B = [[132, 154, 141, 128, 132, 154, 132, 131], [132, 150, 141, 136, 137, 137, 128, 132], [137, 137, 149, 132, 128, 145, 132, 137], [141, 154, 137, 128, 145, 141, 136, 137], [137, 137, 145, 128, 137, 135, 132, 137], [137, 154, 137, 128, 132, 145, 128, 157], [131, 137, 137, 132, 132, 145, 128, 137], [141, 132, 132, 128, 137, 145, 132, 141], [141, 141, 132, 128, 137, 154, 132, 150], [150, 150, 145, 128, 141, 154, 132, 150], [153, 131, 132, 128, 128, 137, 128, 137]]
Report the largest entry.
157
The entry just left of the largest entry -> 128

Read these off the grid that follows.
1) Report the second smallest entry.
2) Report the 5th-last entry, reading row by row.
3) Report the entry just left of the largest entry.
4) Report the fourth entry from the end, reading row by row.
5) Report the 2nd-last entry, reading row by row.
6) Report the bottom-right entry.
7) Report the entry just left of the smallest entry.
8) Report the smallest entry in the first column.
[[129 127 128 126 129 133 151 144 123 111 124 130 115 112]
 [129 126 127 127 129 122 105 112 134 143 131 126 141 144]
 [131 144 134 116 103 124 129 135 123 147 119 125 132 132]
 [125 128 129 129 129 131 153 139 123 110 126 129 112 112]]
1) 105
2) 110
3) 131
4) 126
5) 112
6) 112
7) 116
8) 125

Read these off the row that follows.
1) The 2nd entry from the right?
2) The second entry from the left?
3) The entry just left of 152?
array([122, 127, 121, 137, 122, 116, 152, 104])
1) 152
2) 127
3) 116

a =
[[130 143 130 133 111 115 113 146 135 147 100]
 [123 151 142 130 107 113 119 139 143 144 112]
 [114 103 107 112 122 152 104 132 138 114 137]
 [129 148 135 138 120 101 126 137 143 152 113]]
The largest entry in the first row is 147
Give the smallest entry in the first column.
114
Give the largest entry in the first column.
130
The third entry in reading order: 130
Give the 5th entry in reading order.
111
Give the entry in the top-right corner.
100
Give the entry in the bottom-right corner.
113
Give the entry in the bottom-left corner.
129
Give the entry directly below 103.
148
Give the 2nd entry on the main diagonal.
151
The fifth-last entry, reading row by row: 126
Give the 2nd entry, reading row by row.
143

Read these off the table that follows.
1) What is the 3rd entry from the end, reading row by row?
2) What is the first entry on the diagonal from the top-right corner?
3) What is the last entry, reading row by row?
4) What is the entry in the bottom-left corner?
5) What is the smallest entry in the first row?
6) What is the third entry on the main diagonal?
7) What is the third entry in reading order?
[[111 140 136 142 148 125 128 149 144 138]
 [111 140 138 144 150 124 129 150 145 139]
 [111 140 139 145 151 123 129 151 146 139]
 [111 140 137 143 149 125 128 150 145 138]]
1) 150
2) 138
3) 138
4) 111
5) 111
6) 139
7) 136

x =
array([[100, 123, 120, 135, 134, 115, 114, 119, 141, 118, 116, 143, 107,
        140, 136],
       [124, 136, 121, 135, 124, 142, 136, 118, 130, 124, 134, 127, 139,
        120, 125],
       [141, 107, 150, 141, 110, 136, 137, 142, 110, 123, 131, 145, 136,
        113, 132],
       [138, 125, 112, 143, 146, 109, 147, 119, 121, 121, 113, 117, 122,
        145, 129],
       [100, 123, 120, 135, 134, 116, 114, 119, 141, 118, 116, 143, 107,
        140, 136],
       [118, 115, 128, 142, 118, 115, 147, 127, 145, 133, 127, 142, 132,
        143, 123],
       [134, 128, 127, 134, 125, 129, 130, 139, 115,  99, 117, 115, 137,
        113, 140],
       [116, 126, 129, 138, 126, 140, 118, 123, 112, 128, 136, 141, 130,
        125, 130],
       [137, 125, 112, 143, 146, 109, 146, 119, 121, 121, 113, 117, 122,
        145, 129],
       [127, 114, 132, 136, 118, 135, 137, 135, 122, 118, 144, 127, 134,
        127, 124],
       [141, 108, 150, 141, 110, 136, 137, 142, 110, 123, 131, 144, 136,
        113, 132],
       [124, 136, 121, 135, 124, 142, 136, 118, 130, 124, 134, 127, 139,
        121, 126],
       [107, 144, 129, 144, 124, 126, 118, 115, 138, 118, 139, 127, 120,
        124, 129],
       [158, 138, 135, 132, 118, 142, 141, 130, 109, 142, 135, 124, 153,
        118, 126],
       [114, 143, 121, 131, 140, 139, 114, 100, 121, 136, 126, 146, 115,
        124, 132],
       [123, 121, 144, 125, 120, 126, 129, 137, 132, 137, 125, 143, 136,
        124, 128]])
The entry just right of the smallest entry: 117
What is the entry just left of the smallest entry?
Answer: 115
The entry just right of the largest entry: 138
What is the maximum?
Answer: 158

W =
[[136 126 132 126 123 123 143 136 115 113 132 137 143 139 133 135]
 [127 120 140 128 114 127 141 134 129 113 131 137 142 131 138 140]
 [124 120 134 128 123 135 125 131 133 114 108 149 137 124 136 136]
 [134 139 123 113 134 137 129 140 116 134 121 146 125 140 135 121]
 [137 124 134 129 128 121 142 135 120 114 129 129 144 134 129 134]
 [133 126 132 126 124 122 143 134 117 113 134 137 142 133 133 133]
 [121 121 135 124 109 132 118 134 130 116 112 143 137 143 140 136]
 [126 118 140 132 116 137 130 132 138 121 120 139 133 131 137 144]
 [129 122 139 128 114 126 143 135 125 115 136 135 141 136 138 140]
 [132 120 138 130 116 129 143 136 122 107 126 147 146 136 138 145]
 [135 138 128 114 125 125 151 141 108 124 147 140 135 140 137 125]
 [131 137 130 109 128 143 132 145 122 133 115 153 126 141 143 125]
 [138 140 128 111 130 132 138 145 115 135 131 135 128 146 137 121]
 [136 133 129 117 126 135 118 142 123 131 108 137 130 154 135 126]]
Rows and columns are numbered from 1.
The entry just right of the smallest entry -> 126
The top entry of the column that holds the smallest entry: 113
Report the entry at row 1, column 2.
A: 126
Report the entry in the bottom-right corner.
A: 126
The entry in the bottom-left corner: 136
Report the entry directly below the smallest entry.
A: 124
The bottom entry of the column that holds the smallest entry -> 131
Report the entry at row 1, column 3.
A: 132
Report the entry just left of the largest entry.
A: 130
The entry in row 1 and column 1 is 136
The entry directly above the smallest entry is 115
The entry just left of the smallest entry is 122
Report the entry at row 3, column 1.
A: 124
Report the bottom entry of the column that holds the largest entry.
A: 154
The entry in the top-right corner is 135
The entry in row 2 and column 1 -> 127
Report the entry directly above the largest entry.
A: 146
The entry in row 2 and column 2 is 120

[[136 123 118 140 146 129 140 124 127 143]
 [129 117 127 116 139 133 145 116 130 139]
 [127 134 111 128 131 139 126 119 135 133]
 [111 118 111 148 125 126 117 131 126 124]
 [126 119 121 127 122 123 124 121 108 118]
 [138 123 129 112 137 137 123 144 130 126]
 [130 139 111 122 128 134 140 113 127 137]
 [116 126 120 139 125 113 128 106 134 131]]
Report the fourth entry, reading row by row.
A: 140
The smallest entry in the last row is 106
Report the entry just left of the smallest entry.
A: 128
The 1st entry in reading order is 136
The entry directly above the smallest entry: 113
The last entry of the largest entry's row: 124
The smallest entry in the first column -> 111
The last entry, reading row by row is 131
Report the entry in the top-right corner.
A: 143
Report the entry just right of 112.
A: 137
The second smallest entry is 108
Report the fifth entry in reading order.
A: 146
Report the 3rd entry on the diagonal from the top-right corner.
A: 119
The fifth entry from the end, reading row by row -> 113
The entry in the bottom-left corner -> 116
Report the 3rd entry in reading order.
A: 118
Report the third largest entry.
A: 145
Report the entry just left of the largest entry.
A: 111
Report the largest entry in the first column.
A: 138
Report the smallest entry in the last column.
A: 118
Report the second entry in reading order.
A: 123
Report the 2nd-last entry, reading row by row.
A: 134
The entry directly above the largest entry: 128
The largest entry in the last row -> 139
